Below is a small trained network, with its code and all its weights. Each question gives an input and a class and asks what happens when units are switched off, that is, made to give their printed mean instead of their output.

import numpy as np


def w(rows, s, z=0):
    codes = np.array(rows[::2]) - 128.0
    scale = np.full(codes.shape[1], s)
    scale[-1] = z or s
    return codes * scale


def norm(h):
    return h / np.sqrt((h * h).mean(-1, keepdims=True) + 1e-5)


def f(y):
    return y / 2 * (1 + np.tanh(0.7978845608 * (y + 0.044715 * y**3)))


def log_softmax(a):
    a = a - a.max(-1, keepdims=True)
    return a - np.log(np.exp(a).sum(-1, keepdims=True))


def net(x, mask):
    res = np.array(x, float).reshape(1, 8) / 4 @ E
    u = 0
    for l in range(4):
        y = f(norm(res) @ A[l][:, :-1].T + A[l][:, -1])
        res = res + np.where(mask[u : u + 7], y, B[l][:, -1]) @ B[l][:, :-1]
        u += 7
    return log_softmax(norm(res)[-1] @ U[:, :-1].T + U[:, -1])


A, B = {}, {}
E = w([
[57,63,233,90,52,165,28,219,60,82],'x0',
[42,243,235,212,181,140,51,52,111,88],'x1',
[132,129,129,130,128,128,126,131,128,128],'x2',
[173,141,159,161,147,201,253,99,2,74],'x3',
[127,147,133,121,116,110,137,134,124,124],'x4',
[131,141,131,121,125,137,131,131,134,130],'x5',
[139,143,133,120,132,149,128,137,142,130],'x6',
[127,120,120,136,128,123,124,124,122,124],'x7',
],0.0078)
A[0] = w([
[116,136,129,145,133,33,82,168,233,199,253],'0.n0',
[126,52,111,27,129,56,134,206,254,131,212],'0.n1',
[193,150,7,131,197,73,241,51,197,168,124],'0.n2',
[108,157,183,199,162,111,87,109,141,202,93],'0.n3',
[115,211,82,247,235,99,143,111,181,104,70],'0.n4',
[53,236,124,213,247,103,188,130,157,124,18],'0.n5',
[134,209,10,191,191,15,155,122,237,249,149],'0.n6',
],0.0054,0.0033)
B[0] = w([
[84,41,100,92,73,163,22,87,112,97,232],'0.n0',
[214,89,153,198,25,109,119,125,92,146,239],'0.n1',
[136,97,216,179,166,102,112,173,134,254,248],'0.n2',
[146,183,148,76,165,104,146,77,183,136,160],'0.n3',
[87,158,94,158,93,124,148,97,132,18,190],'0.n4',
[90,80,125,128,49,214,189,41,178,88,180],'0.n5',
[228,175,90,62,172,167,76,98,89,161,254],'0.n6',
],0.0081,0.0074)
A[1] = w([
[177,158,148,143,154,83,254,101,144,137,54],'1.n0',
[123,103,93,65,122,113,142,145,91,54,6],'1.n1',
[86,185,146,114,135,130,30,90,206,119,2],'1.n2',
[154,166,141,131,156,142,136,121,182,134,107],'1.n3',
[121,113,121,134,145,170,230,233,86,194,107],'1.n4',
[129,81,74,63,96,134,153,194,133,26,76],'1.n5',
[180,73,92,138,180,158,99,64,173,120,50],'1.n6',
],0.0095,0.003)
B[1] = w([
[77,92,100,207,187,137,155,200,138,51,198],'1.n0',
[164,98,145,33,128,161,135,95,111,76,135],'1.n1',
[118,177,131,130,173,36,140,189,127,32,253],'1.n2',
[134,38,118,129,55,105,113,130,136,108,148],'1.n3',
[91,138,134,48,195,36,181,63,132,2,246],'1.n4',
[26,89,136,21,138,209,130,72,82,141,185],'1.n5',
[143,204,93,75,88,77,104,114,25,107,208],'1.n6',
],0.0084,0.0053)
A[2] = w([
[191,142,91,87,253,150,131,72,97,113,2],'2.n0',
[161,132,92,81,205,136,190,197,95,147,36],'2.n1',
[83,248,197,181,203,130,187,124,107,65,124],'2.n2',
[58,99,79,96,135,69,48,249,141,101,107],'2.n3',
[113,96,127,74,60,119,85,87,61,199,31],'2.n4',
[103,172,111,84,126,61,43,110,189,80,165],'2.n5',
[128,144,76,204,137,92,187,113,115,120,156],'2.n6',
],0.0073,0.0029)
B[2] = w([
[87,79,196,100,120,115,121,156,144,93,169],'2.n0',
[92,76,182,148,185,51,147,109,108,108,147],'2.n1',
[168,101,84,156,111,130,75,151,107,239,254],'2.n2',
[73,173,201,175,177,134,211,166,160,147,190],'2.n3',
[142,150,97,145,165,145,156,184,191,138,193],'2.n4',
[101,119,147,100,162,104,197,147,111,129,217],'2.n5',
[137,123,123,161,94,144,144,117,247,84,159],'2.n6',
],0.011,0.0075)
A[3] = w([
[149,159,113,131,102,84,88,75,137,221,148],'3.n0',
[140,153,194,168,102,195,86,126,2,157,59],'3.n1',
[71,115,134,141,108,128,145,98,56,47,153],'3.n2',
[110,64,130,35,52,144,152,80,85,110,110],'3.n3',
[125,227,59,57,142,92,108,61,123,60,3],'3.n4',
[106,103,110,91,50,169,103,204,196,140,25],'3.n5',
[117,123,96,170,122,246,183,58,114,100,103],'3.n6',
],0.0096,0.0061)
B[3] = w([
[125,132,125,68,115,135,118,153,92,138,255],'3.n0',
[224,90,74,80,104,40,130,135,149,151,206],'3.n1',
[196,157,133,85,141,148,123,131,128,196,232],'3.n2',
[68,172,165,124,139,203,103,112,112,113,232],'3.n3',
[117,130,130,74,87,101,158,8,236,74,217],'3.n4',
[100,72,96,233,77,153,168,98,153,70,191],'3.n5',
[106,225,134,158,136,180,109,127,117,148,183],'3.n6',
],0.013,0.005)
U = w([
[234,117,77,104,92,117,81,176,95,206,252],'0',
[62,55,122,191,51,204,120,169,163,86,77],'1',
[116,186,118,71,122,78,107,71,190,104,122],'2',
[46,189,202,150,150,85,100,230,116,122,119],'3',
[161,72,126,167,216,74,200,129,140,92,77],'4',
[108,141,180,55,163,214,147,136,53,115,115],'5',
[137,217,84,252,139,198,129,111,152,153,35],'6',
],0.018,0.0024)

Each question gives the input, the list of numbers given to net, and the class t.
The units are the neurons (one row each of A and B). Each row of codes is followed by its name. A weight is (code - 128) times the scale printed after its matrix; where a second scale follows, it is the last column's (A, B and U).
mask holds one flag per neuron, layer by layer. A switched-off neuron (its flag False) gives its mean, the last column of its row in B, instead of its output. The means were averaged over made-up inputs and are rounded, as every weight is.
A unit's drop is (log p(t) with every unit on - log p(t) with that unit switched off) / (log p(t) with every unit on - log p(t) with every unit switched off).
The circuit of an input: a set's keep is (log p(t) with only the set's units on - log p(t) with every unit switched off) / (log p(t) with every unit on - log p(t) with every unit switched off). Starting from the 12 units with the biggest drops (on a tie, the unit counted first), units are removed one at a time, each time the one whose removal leaves the highest keep (on an exact tie, the one counted first), for as long as the keep stays at least 0.8.
units of the circuit, in order: the units of the circuit, biggest drop first
top k neurons: the k neurons with the biggest drops, biggest first
k most important neurons of layer l: the k neurons of layer l with the biggest drops, biggest first
drop when u is switched off: that unit's drop, to one decimal
input [5,-6,7,1,-4,-4,-5,-8], class 5: units of the circuit, in order : [3.n3]
input [3,3,-3,0,-7,6,-1,7], class 3: units of the circuit, in order : [0.n1; 1.n2]
input [1,4,0,-4,7,7,-7,0], class 3: top 3 neurons : [2.n3; 1.n2; 1.n4]
input [-7,3,3,1,2,0,-1,-1], class 6: 2 most important neurons of layer 1 : [1.n0; 1.n4]
input [-6,-5,8,1,-6,-3,-1,0], class 4: top 3 neurons : [1.n4; 2.n1; 2.n2]
input [2,0,4,0,-4,8,0,1], class 1: 4 most important neurons of layer 2 : [2.n1; 2.n5; 2.n4; 2.n2]
input [-7,0,7,0,4,-7,-1,8], class 0: top 4 neurons : [0.n6; 0.n2; 1.n4; 1.n2]
input [-2,-7,8,1,5,-6,7,-8], class 4: top 2 neurons : [1.n4; 0.n0]
input [1,1,-8,8,-7,2,6,2], class 0: top 2 neurons : [2.n2; 0.n2]
input [-6,-4,0,1,6,-5,8,6], class 4: top 3 neurons : [2.n1; 2.n2; 1.n4]
input [3,0,-7,-2,8,-1,-8,7], class 1: 2 most important neurons of layer 1 : [1.n2; 1.n4]
input [-7,-1,-5,-7,4,3,5,-1], class 0: 2 most important neurons of layer 0 : [0.n2; 0.n1]
input [2,8,6,4,-7,6,1,2], class 0: top 2 neurons : [2.n2; 3.n1]
input [8,5,7,2,-6,7,-5,8], class 0: units of the circuit, in order : [3.n1]
input [1,-3,0,-5,0,6,-8,-8], class 1: 2 most important neurons of layer 2 : [2.n2; 2.n4]
input [0,0,-7,-8,-2,-3,3,2], class 0: 2 most important neurons of layer 0 : [0.n1; 0.n6]
input [1,1,-3,-7,1,3,-6,4], class 3: 2 most important neurons of layer 1 : [1.n2; 1.n4]
input [4,1,8,6,6,2,-3,7], class 0: drop when 0.n0 is switched off : 0.1
input [1,-1,7,1,6,2,-6,3], class 5: drop when 0.n2 is switched off : 3.6
input [1,5,7,3,8,-2,-6,8], class 0: drop when 2.n2 is switched off : 1.0
input [-8,-1,-4,-4,2,-8,-7,3], class 0: drop when 0.n2 is switched off : 2.1
input [0,-2,-1,4,-2,1,8,3], class 4: top neuron : [0.n0]
